Here is a tiny trained network, its code and every weight. The questions are about switching its units off for an input and a class, where a switched-off unit gives its printed mean instead of its output.

import numpy as np


def w(rows, s, z=0):
    codes = np.array(rows[::2]) - 128.0
    scale = np.full(codes.shape[1], s)
    scale[-1] = z or s
    return codes * scale


def f(y):
    return y / 2 * (1 + np.tanh(0.7978845608 * (y + 0.044715 * y**3)))


def log_softmax(a):
    a = a - a.max(-1, keepdims=True)
    return a - np.log(np.exp(a).sum(-1, keepdims=True))


def net(x, mask):
    res = np.array(x, float).reshape(1, 8) / 4 @ E
    y = f(res @ A[0][:, :-1].T + A[0][:, -1])
    res = res + np.where(mask, y, B[0][:, -1]) @ B[0][:, :-1]
    return log_softmax(res[-1] @ U[:, :-1].T + U[:, -1])


A, B = {}, {}
E = w([
[137,145,133,105,130,138,144,124,124],'x0',
[130,150,124,131,145,135,132,125,150],'x1',
[106,87,105,188,122,102,86,134,136],'x2',
[180,141,72,93,106,255,74,166,192],'x3',
[39,105,145,47,143,145,95,122,160],'x4',
[77,199,129,165,134,151,112,208,74],'x5',
[133,189,51,129,90,37,55,100,138],'x6',
[104,166,189,184,55,136,102,98,187],'x7',
],0.0082)
A[0] = w([
[130,102,159,149,159,126,154,135,125,211],'N0',
[77,175,124,164,135,142,155,156,107,115],'N1',
[60,147,152,159,55,113,149,86,154,151],'N2',
[94,165,121,155,113,144,134,209,88,71],'N3',
[45,118,119,64,109,123,95,109,130,165],'N4',
[113,185,175,130,89,89,109,105,212,153],'N5',
[109,114,153,153,7,154,144,126,128,113],'N6',
[156,154,69,138,168,94,82,109,137,254],'N7',
[84,126,32,110,190,103,161,152,47,105],'N8',
[155,124,60,82,162,93,117,154,83,117],'N9',
[146,142,226,130,102,132,107,114,126,130],'N10',
[129,65,157,166,203,180,172,141,126,157],'N11',
[154,120,122,109,125,107,161,70,183,251],'N12',
[135,120,95,91,92,193,91,120,129,34],'N13',
[130,63,51,112,169,140,174,128,109,148],'N14',
[86,115,148,147,106,191,183,159,100,156],'N15',
[204,67,142,105,117,101,144,74,177,65],'N16',
[80,108,175,172,191,111,190,104,137,97],'N17',
[82,169,132,112,125,83,147,69,89,125],'N18',
[170,101,175,110,128,159,117,90,115,116],'N19',
[141,107,206,120,136,68,134,157,104,107],'N20',
[151,89,100,95,108,198,83,173,128,147],'N21',
[160,146,105,103,107,169,73,149,127,50],'N22',
[214,131,149,174,130,112,145,148,123,89],'N23',
[175,132,109,175,91,126,181,146,118,55],'N24',
[200,169,129,155,133,130,120,117,84,102],'N25',
[156,124,136,146,117,206,111,140,166,98],'N26',
[188,130,130,165,107,127,148,136,106,73],'N27',
[110,173,118,145,169,135,132,182,121,75],'N28',
[175,59,149,132,147,107,151,96,202,69],'N29',
[109,164,165,156,83,133,131,125,177,11],'N30',
[96,169,72,120,52,125,116,125,78,185],'N31',
[67,101,165,82,159,134,91,129,149,119],'N32',
[94,150,149,169,196,174,112,145,101,80],'N33',
[196,118,112,156,114,115,156,153,93,141],'N34',
[118,171,125,112,87,162,162,142,91,119],'N35',
[120,155,179,128,93,179,138,114,151,72],'N36',
[102,139,185,63,144,125,104,118,110,79],'N37',
[159,143,167,144,46,107,141,141,153,78],'N38',
],0.011,0.0038)
B[0] = w([
[171,202,93,166,94,139,138,175,119,194],'N0',
[116,122,173,121,99,139,63,97,60,195],'N1',
[176,94,151,90,170,136,152,182,128,218],'N2',
[31,123,192,59,131,210,65,50,59,206],'N3',
[32,174,59,152,178,176,227,132,201,224],'N4',
[162,63,175,75,135,78,143,149,152,224],'N5',
[188,21,168,55,157,112,128,170,181,188],'N6',
[126,177,121,104,31,47,166,156,137,251],'N7',
[167,79,163,84,145,109,120,158,140,254],'N8',
[199,68,210,13,152,123,148,207,174,221],'N9',
[189,105,158,56,109,117,134,148,163,183],'N10',
[172,156,117,103,13,3,167,234,177,241],'N11',
[105,146,159,135,18,124,79,110,103,237],'N12',
[172,124,91,122,201,126,145,94,76,192],'N13',
[140,61,233,5,104,163,117,157,147,212],'N14',
[72,158,143,198,4,99,125,141,134,225],'N15',
[46,163,212,115,97,177,49,39,76,224],'N16',
[198,121,40,179,152,69,122,118,66,226],'N17',
[205,161,65,241,173,65,106,118,83,211],'N18',
[75,202,103,171,94,76,90,96,125,167],'N19',
[177,159,91,179,195,113,82,107,106,193],'N20',
[177,147,76,161,144,53,126,126,82,243],'N21',
[152,155,103,155,179,118,115,134,43,189],'N22',
[80,138,76,129,168,245,210,85,180,190],'N23',
[36,80,60,133,192,187,169,68,182,173],'N24',
[55,140,107,169,147,159,151,131,214,186],'N25',
[218,139,62,186,154,72,121,119,74,218],'N26',
[77,156,78,120,180,208,177,112,150,168],'N27',
[130,127,210,107,152,146,54,89,106,174],'N28',
[55,125,195,142,86,200,40,87,81,206],'N29',
[193,59,194,89,231,114,98,131,134,164],'N30',
[94,203,155,113,48,148,108,159,140,203],'N31',
[59,179,30,144,212,197,220,86,193,211],'N32',
[79,97,162,94,58,138,78,107,163,186],'N33',
[65,124,107,169,183,159,210,99,211,197],'N34',
[93,162,100,125,101,122,96,110,83,167],'N35',
[159,101,139,110,113,124,161,173,151,184],'N36',
[106,121,86,137,190,152,148,127,122,172],'N37',
[146,58,157,127,168,164,188,170,194,167],'N38',
],0.006,0.0066)
U = w([
[207,81,190,58,135,122,178,192,172,141],'0',
[9,139,8,149,159,173,237,80,208,71],'1',
[46,148,180,117,62,156,33,30,28,67],'2',
[156,169,91,130,31,62,167,173,157,254],'3',
[254,144,13,193,151,87,118,76,26,32],'4',
],0.009,0.0044)

Each question gives the input, the list of numbers given to net, and the class t.
The units are the neurons (one row each of A and B). Each row of codes is followed by its name. A weight is (code - 128) times the scale printed after its matrix; where a second scale follows, it is the last column's (A, B and U).
mask holds one flag per neuron, in row order. A switched-off neuron (its flag False) gives its mean, the last column of its row in B, instead of its output. The means were averaged over made-up inputs and are rounded, as every weight is.
A unit's drop is (log p(t) with every unit on - log p(t) with that unit switched off) / (log p(t) with every unit on - log p(t) with every unit switched off).
The circuit of an input: a set's keep is (log p(t) with only the set's units on - log p(t) with every unit switched off) / (log p(t) with every unit on - log p(t) with every unit switched off). Starting from the 12 units with the biggest drops (on a tie, the unit counted first), units are removed one at a time, each time the one whose removal leaves the highest keep (on an exact tie, the one counted first), for as long as the keep stays at least 0.8.
circuit, biggest first: the units of the circuit, biggest drop first
unit that matters most: the unit with the biggest drop
k most important neurons: the k neurons with the biggest drops, biggest first
drop when u is switched off: that unit's drop, to one decimal
input [-1,7,4,6,-3,4,-2,6], class 0: unit that matters most => N6
input [3,2,2,5,0,-2,-2,-3], class 4: 2 most important neurons => [N21; N26]
input [-7,-7,-4,3,-5,-6,-8,-2], class 3: 2 most important neurons => [N11; N3]
input [-3,-5,8,-1,8,7,1,6], class 1: 2 most important neurons => [N4; N32]
input [3,-8,-7,-8,5,-7,-7,2], class 4: 3 most important neurons => [N17; N20; N18]
input [-1,8,-2,-8,-1,-8,7,-8], class 0: 4 most important neurons => [N9; N14; N8; N3]
input [4,3,-5,-6,-1,-5,0,3], class 4: circuit, biggest first => [N18; N17]
input [7,4,7,5,0,6,-8,0], class 3: 2 most important neurons => [N11; N16]
input [-2,-1,4,-8,2,8,-4,8], class 0: 2 most important neurons => [N2; N6]
input [-5,3,-2,1,7,4,-1,4], class 1: 2 most important neurons => [N32; N4]
input [-5,-4,-8,-2,5,5,3,-7], class 0: 2 most important neurons => [N9; N8]
input [0,-3,7,8,-7,-8,-2,7], class 2: 3 most important neurons => [N16; N29; N12]
input [5,8,0,1,-8,-6,-2,7], class 1: 2 most important neurons => [N23; N24]
input [8,6,5,-2,-2,6,-5,-3], class 2: unit that matters most => N3
input [6,7,5,-5,-1,8,6,6], class 2: 2 most important neurons => [N3; N1]
input [8,0,4,-4,7,-4,2,4], class 1: 2 most important neurons => [N4; N32]
input [3,-8,-8,0,-5,8,-1,8], class 0: 3 most important neurons => [N6; N38; N10]
input [-7,1,2,-5,-7,-8,2,-1], class 2: 2 most important neurons => [N16; N29]
input [3,3,7,-4,-2,-1,7,-6], class 3: drop when N31 is switched off => 0.2
input [-3,0,-8,-6,7,-6,3,3], class 1: circuit, biggest first => [N4]
input [-8,0,-3,-2,8,-2,3,-7], class 1: drop when N25 is switched off => -0.1
input [-4,6,5,6,1,-3,8,8], class 0: drop when N38 is switched off => 0.1
input [-1,8,1,3,8,-8,-4,3], class 1: drop when N37 is switched off => 0.1
